Below are the code and all the weights of a small trained network. Each question names an input and a target symbol and asks about switching units off, where a switched-off unit gives its printed mean instead of its output.

import numpy as np


def w(rows, s, z=0):
    codes = np.array(rows[::2]) - 128.0
    scale = np.full(codes.shape[1], s)
    scale[-1] = z or s
    return codes * scale


def norm(h):
    return h / np.sqrt((h * h).mean(-1, keepdims=True) + 1e-5)


def softmax(a):
    e = np.exp(a - a.max(-1, keepdims=True))
    return e / e.sum(-1, keepdims=True)


def log_softmax(a):
    a = a - a.max(-1, keepdims=True)
    return a - np.log(np.exp(a).sum(-1, keepdims=True))


def net(x, mask):
    ids = ['αβδεζηθλμξσφω'.index(c) for c in x.split()]
    T = len(ids)
    res = E[ids] + P[:T]
    u = 0
    for l in range(2):
        r = norm(res)
        for j in range(3):
            rows = slice(4 * j, 4 * j + 4)
            q, k, v = (r @ M[l][rows].T for M in (Q, K, V))
            z = softmax(np.where(np.tri(T) > 0, q @ k.T / 4**0.5, -1e9)) @ v
            o = O[l][rows]
            res = res + np.where(mask[u + j], z, o[:, -1]) @ o[:, :-1]
        u += 3
    return log_softmax(norm(res)[-1] @ U[:, :-1].T + U[:, -1])


Q, K, V, O = {}, {}, {}, {}
E = w([
[100,144,180],'α',
[133,254,88],'β',
[39,146,164],'δ',
[103,125,151],'ε',
[106,135,149],'ζ',
[117,152,148],'η',
[71,204,146],'θ',
[101,123,153],'λ',
[160,143,120],'μ',
[34,170,76],'ξ',
[161,102,179],'σ',
[126,78,28],'φ',
[93,100,131],'ω',
],0.019)
P = w([
[162,255,223],'0',
[131,213,163],'1',
[122,184,151],'2',
[115,168,144],'3',
[116,160,138],'4',
[118,153,131],'5',
[119,147,126],'6',
[120,140,120],'7',
[117,138,121],'8',
[121,148,122],'9',
],0.009)
Q[0] = w([
[174,50,86],'L0H0',
[53,76,237],'L0H0',
[171,137,98],'L0H0',
[177,171,175],'L0H0',
[77,191,98],'L0H1',
[5,150,157],'L0H1',
[193,138,239],'L0H1',
[122,176,36],'L0H1',
[22,148,168],'L0H2',
[169,168,164],'L0H2',
[155,97,152],'L0H2',
[125,69,91],'L0H2',
],0.011)
K[0] = w([
[179,218,40],'L0H0',
[88,231,144],'L0H0',
[127,55,95],'L0H0',
[209,112,157],'L0H0',
[35,71,173],'L0H1',
[85,45,115],'L0H1',
[243,100,156],'L0H1',
[2,185,186],'L0H1',
[151,205,88],'L0H2',
[81,116,205],'L0H2',
[160,95,173],'L0H2',
[177,131,19],'L0H2',
],0.0094)
V[0] = w([
[160,113,42],'L0H0',
[100,120,175],'L0H0',
[114,141,162],'L0H0',
[121,253,139],'L0H0',
[61,140,118],'L0H1',
[123,126,133],'L0H1',
[14,83,145],'L0H1',
[161,115,108],'L0H1',
[143,147,190],'L0H2',
[153,255,34],'L0H2',
[186,78,147],'L0H2',
[190,159,94],'L0H2',
],0.0093)
O[0] = w([
[220,93,142,28],'L0H0',
[191,165,100,173],'L0H0',
[92,102,107,175],'L0H0',
[185,142,247,255],'L0H0',
[190,182,255,163],'L0H1',
[158,118,112,133],'L0H1',
[116,159,208,162],'L0H1',
[136,145,39,87],'L0H1',
[39,219,89,188],'L0H2',
[86,189,111,183],'L0H2',
[143,104,206,70],'L0H2',
[49,126,183,114],'L0H2',
],0.0048,0.0087)
Q[1] = w([
[2,140,99],'L1H0',
[76,135,15],'L1H0',
[174,148,70],'L1H0',
[166,171,133],'L1H0',
[43,156,149],'L1H1',
[174,194,140],'L1H1',
[131,171,135],'L1H1',
[146,111,36],'L1H1',
[95,67,92],'L1H2',
[7,31,134],'L1H2',
[117,72,84],'L1H2',
[64,165,222],'L1H2',
],0.0093)
K[1] = w([
[172,127,177],'L1H0',
[132,101,71],'L1H0',
[129,122,52],'L1H0',
[141,54,112],'L1H0',
[119,145,71],'L1H1',
[168,54,178],'L1H1',
[190,118,227],'L1H1',
[72,93,207],'L1H1',
[84,51,44],'L1H2',
[217,97,81],'L1H2',
[176,2,62],'L1H2',
[223,251,115],'L1H2',
],0.0097)
V[1] = w([
[138,129,103],'L1H0',
[147,184,150],'L1H0',
[117,91,65],'L1H0',
[249,124,123],'L1H0',
[24,67,134],'L1H1',
[178,125,171],'L1H1',
[150,87,117],'L1H1',
[124,152,117],'L1H1',
[143,74,143],'L1H2',
[104,160,157],'L1H2',
[128,149,134],'L1H2',
[142,146,195],'L1H2',
],0.014)
O[1] = w([
[73,105,126,96],'L1H0',
[190,19,9,234],'L1H0',
[118,199,110,2],'L1H0',
[4,31,49,50],'L1H0',
[5,216,171,72],'L1H1',
[121,123,40,145],'L1H1',
[23,82,103,40],'L1H1',
[249,90,153,159],'L1H1',
[130,122,200,39],'L1H2',
[16,5,137,226],'L1H2',
[75,124,69,172],'L1H2',
[82,28,27,222],'L1H2',
],0.0044,0.0096)
U = w([
[171,115,157,91],'α',
[44,157,82,253],'β',
[158,128,174,56],'δ',
[227,4,88,75],'ε',
[187,168,126,229],'ζ',
[144,106,190,111],'η',
[43,171,182,137],'θ',
[148,116,161,44],'λ',
[144,234,77,137],'μ',
[134,81,178,194],'ξ',
[156,114,196,62],'σ',
[82,219,134,152],'φ',
[65,69,52,142],'ω',
],0.013,0.0058)

Each question gives the input, a string of symbols that net reads in full, and the target symbol t.
The units are the heads (4 rows each of Q, K, V and O). Each row of codes is followed by its name. A weight is (code - 128) times the scale printed after its matrix; where a second scale follows, it is the last column's (O and U).
mask holds one flag per head, layer by layer. A switched-off head (its flag False) gives its mean, the last column of its rows in O, instead of its output. The means were averaged over made-up inputs and are rounded, as every weight is.
A unit's drop is (log p(t) with every unit on - log p(t) with that unit switched off) / (log p(t) with every unit on - log p(t) with every unit switched off).
The circuit of an input: a set's keep is (log p(t) with only the set's units on - log p(t) with every unit switched off) / (log p(t) with every unit on - log p(t) with every unit switched off). Starting from all 6 units, units are removed one at a time, each time the one whose removal leaves the highest keep (on an exact tie, the one counted first), for as long as the keep stays at least 0.8.
circuit, biggest first: the units of the circuit, biggest drop first
most important unit: the unit with the biggest drop
which heads matter: for each layer, one digit per head in row order, 1 if its drop is at least 0.15 and else 0, layers parted by /
drop of u: that unit's drop, to one decimal
input σ β ε, target ω: circuit, biggest first -> (L0H1)
input σ σ λ ω β σ φ ε η, target β: which heads matter -> 100 / 010
input δ σ φ σ μ, target β: circuit, biggest first -> (L1H0; L0H1; L0H0)
input μ μ λ α, target ε: which heads matter -> 110 / 010
input α ω ε μ η, target ε: which heads matter -> 001 / 111
input μ η λ σ η, target ω: which heads matter -> 000 / 000
input ζ μ ε, target ε: which heads matter -> 010 / 010
input ε δ σ ε ξ λ β σ ζ, target ω: which heads matter -> 101 / 010
input ξ ε λ α α σ ζ α, target ω: circuit, biggest first -> (L0H1; L0H2; L1H1)
input θ φ α σ μ, target ω: which heads matter -> 100 / 100
input λ δ σ ε δ ξ θ α σ α, target ω: which heads matter -> 011 / 000
input μ η λ, target ε: which heads matter -> 110 / 110
input ε μ α, target ε: which heads matter -> 010 / 110
input φ α δ σ ζ ε σ ε, target ω: circuit, biggest first -> (L0H1; L0H0)
input σ μ β η, target ε: circuit, biggest first -> (L1H1)
input φ ζ ξ ζ ζ μ δ φ, target ζ: which heads matter -> 000 / 001
input β σ ε η φ, target ζ: drop of L1H2 -> 1.2
input σ μ σ λ, target ω: drop of L0H2 -> 0.1
input μ δ ω λ ε σ σ μ, target ω: drop of L1H1 -> 0.2
input μ μ μ β σ δ μ ε φ η, target β: most important unit -> L0H0
